Below is a small trained network, with its code and all its weights. Each question gives an input and a target symbol and asks what happens when units are switched off, that is, made to give their printed mean instead of their output.

import numpy as np


def w(rows, s, z=0):
    codes = np.array(rows[::2]) - 128.0
    scale = np.full(codes.shape[1], s)
    scale[-1] = z or s
    return codes * scale


def f(y):
    return y / 2 * (1 + np.tanh(0.7978845608 * (y + 0.044715 * y**3)))


def softmax(a):
    e = np.exp(a - a.max(-1, keepdims=True))
    return e / e.sum(-1, keepdims=True)


def log_softmax(a):
    a = a - a.max(-1, keepdims=True)
    return a - np.log(np.exp(a).sum(-1, keepdims=True))


def net(x, mask):
    ids = ['ΓΛΣΦαεητψ'.index(c) for c in x.split()]
    T = len(ids)
    res = E[ids] + P[:T]
    r = res
    for j in range(3):
        rows = slice(3 * j, 3 * j + 3)
        q, k, v = (r @ M[0][rows].T for M in (Q, K, V))
        z = softmax(np.where(np.tri(T) > 0, q @ k.T / 3**0.5, -1e9)) @ v
        o = O[0][rows]
        res = res + np.where(mask[j], z, o[:, -1]) @ o[:, :-1]
    y = f(res @ A[0][:, :-1].T + A[0][:, -1])
    res = res + np.where(mask[3:11], y, B[0][:, -1]) @ B[0][:, :-1]
    return log_softmax(res[-1] @ U[:, :-1].T + U[:, -1])


Q, K, V, O, A, B = {}, {}, {}, {}, {}, {}
E = w([
[90,225,118],'Γ',
[112,173,102],'Λ',
[95,197,126],'Σ',
[111,185,108],'Φ',
[207,148,85],'α',
[78,45,130],'ε',
[65,141,179],'η',
[209,49,93],'τ',
[87,132,255],'ψ',
],0.021)
P = w([
[53,137,7],'0',
[15,112,33],'1',
[194,185,105],'2',
[29,78,76],'3',
[249,105,161],'4',
[37,173,39],'5',
[254,83,157],'6',
],0.0057)
Q[0] = w([
[145,106,232],'h0',
[85,88,87],'h0',
[117,103,77],'h0',
[169,122,77],'h1',
[169,171,101],'h1',
[38,125,90],'h1',
[83,107,8],'h2',
[154,149,232],'h2',
[100,156,194],'h2',
],0.011)
K[0] = w([
[188,39,231],'h0',
[253,201,163],'h0',
[134,178,98],'h0',
[146,119,72],'h1',
[65,93,116],'h1',
[255,67,254],'h1',
[54,119,252],'h2',
[105,193,14],'h2',
[104,111,123],'h2',
],0.0075)
V[0] = w([
[97,199,42],'h0',
[140,163,157],'h0',
[2,192,139],'h0',
[213,75,51],'h1',
[165,78,200],'h1',
[40,88,129],'h1',
[125,102,212],'h2',
[92,149,43],'h2',
[163,194,175],'h2',
],0.0091)
O[0] = w([
[98,82,136,228],'h0',
[139,83,172,130],'h0',
[197,90,103,254],'h0',
[254,61,117,79],'h1',
[121,56,179,66],'h1',
[56,90,119,170],'h1',
[197,106,207,91],'h2',
[147,121,67,190],'h2',
[165,185,199,105],'h2',
],0.0078,0.0079)
A[0] = w([
[95,143,206,122],'n0',
[143,8,227,57],'n1',
[145,203,89,70],'n2',
[109,159,123,74],'n3',
[9,165,160,62],'n4',
[109,68,163,105],'n5',
[119,141,52,253],'n6',
[109,75,125,120],'n7',
],0.013,0.0055)
B[0] = w([
[202,85,2,159],'n0',
[92,128,140,158],'n1',
[167,164,67,173],'n2',
[148,164,123,139],'n3',
[195,133,201,216],'n4',
[164,208,64,149],'n5',
[86,123,171,251],'n6',
[163,165,201,151],'n7',
],0.009,0.015)
U = w([
[169,254,131,2],'Γ',
[107,159,74,132],'Λ',
[126,224,141,79],'Σ',
[119,181,89,103],'Φ',
[218,148,29,74],'α',
[59,72,151,194],'ε',
[105,181,236,167],'η',
[188,34,79,181],'τ',
[253,159,171,122],'ψ',
],0.01,0.0065)

Each question gives the input, a string of symbols that net reads in full, and the target symbol t.
The units are the heads (3 rows each of Q, K, V and O) and the neurons (one row each of A and B). Each row of codes is followed by its name. A weight is (code - 128) times the scale printed after its matrix; where a second scale follows, it is the last column's (O, A, B and U).
mask holds one flag per unit, heads first, then neurons. A switched-off unit (its flag False) gives its mean, the last column of its rows in O or B, instead of its output. The means were averaged over made-up inputs and are rounded, as every weight is.
A unit's drop is (log p(t) with every unit on - log p(t) with that unit switched off) / (log p(t) with every unit on - log p(t) with every unit switched off).
The circuit of an input: a set's keep is (log p(t) with only the set's units on - log p(t) with every unit switched off) / (log p(t) with every unit on - log p(t) with every unit switched off). Starting from all 11 units, units are removed one at a time, each time the one whose removal leaves the highest keep (on an exact tie, the one counted first), for as long as the keep stays at least 0.8.
circuit, biggest first: the units of the circuit, biggest drop first
most important unit: the unit with the biggest drop
heads that matter: for each layer, one digit per head in row order, 1 if its drop is at least 0.15 and else 0, layers parted by /
drop of u: that unit's drop, to one decimal
input η τ ψ Φ, target ψ: circuit, biggest first -> (h2 n0)
input τ ψ α ψ Λ Φ, target ψ: circuit, biggest first -> (h2 n6)
input Γ ε η Γ, target η: heads that matter -> 010
input Γ Λ η Σ, target η: heads that matter -> 010
input α η η ε, target η: heads that matter -> 100
input η Φ ε Σ, target ε: most important unit -> h0
input η Λ α ε ψ ε, target ψ: circuit, biggest first -> (n0 n4 h2 h0)
input Σ Σ Λ Σ ψ τ, target ψ: heads that matter -> 001
input ε Φ ψ Λ, target ψ: circuit, biggest first -> (h2 n0 n4 h1)
input η Φ Λ ψ η Σ, target ψ: circuit, biggest first -> (h2 n4 n0 h1)
input Λ Φ τ Λ, target τ: heads that matter -> 010
input η η η ε, target η: circuit, biggest first -> (h1 n7 n4)
input ε ε Λ Γ, target ε: heads that matter -> 111
input Σ τ Γ Λ, target τ: circuit, biggest first -> (h1 h0)
input Λ ε Φ, target Λ: most important unit -> n4
input Γ ψ Γ ε, target ψ: heads that matter -> 011
input Σ ψ Φ η, target ψ: circuit, biggest first -> (n4 n0 h1 n6)
input Φ τ η Λ ψ, target ψ: heads that matter -> 110
input Σ Λ Φ ε τ Σ, target τ: heads that matter -> 010
input Λ Σ τ η τ Γ, target τ: most important unit -> h1
input Λ Λ η Φ, target η: circuit, biggest first -> (h1 n0 n4)
input α Σ Γ Λ α Γ, target α: heads that matter -> 010
input Λ η ε Γ ε Γ, target ε: heads that matter -> 110
input Γ Σ ψ Γ, target ψ: drop of n4 -> 0.5
input Λ Λ Γ ψ η Λ, target ψ: drop of n6 -> 0.2
input Σ Φ ψ Σ ψ Σ, target ψ: drop of n0 -> 0.6
input ε Λ α Φ ε Λ, target ε: drop of n6 -> 0.1
input Σ α τ Γ α Σ, target α: circuit, biggest first -> (h1)
input τ Γ Λ τ Λ Φ, target τ: circuit, biggest first -> (h1 h0)
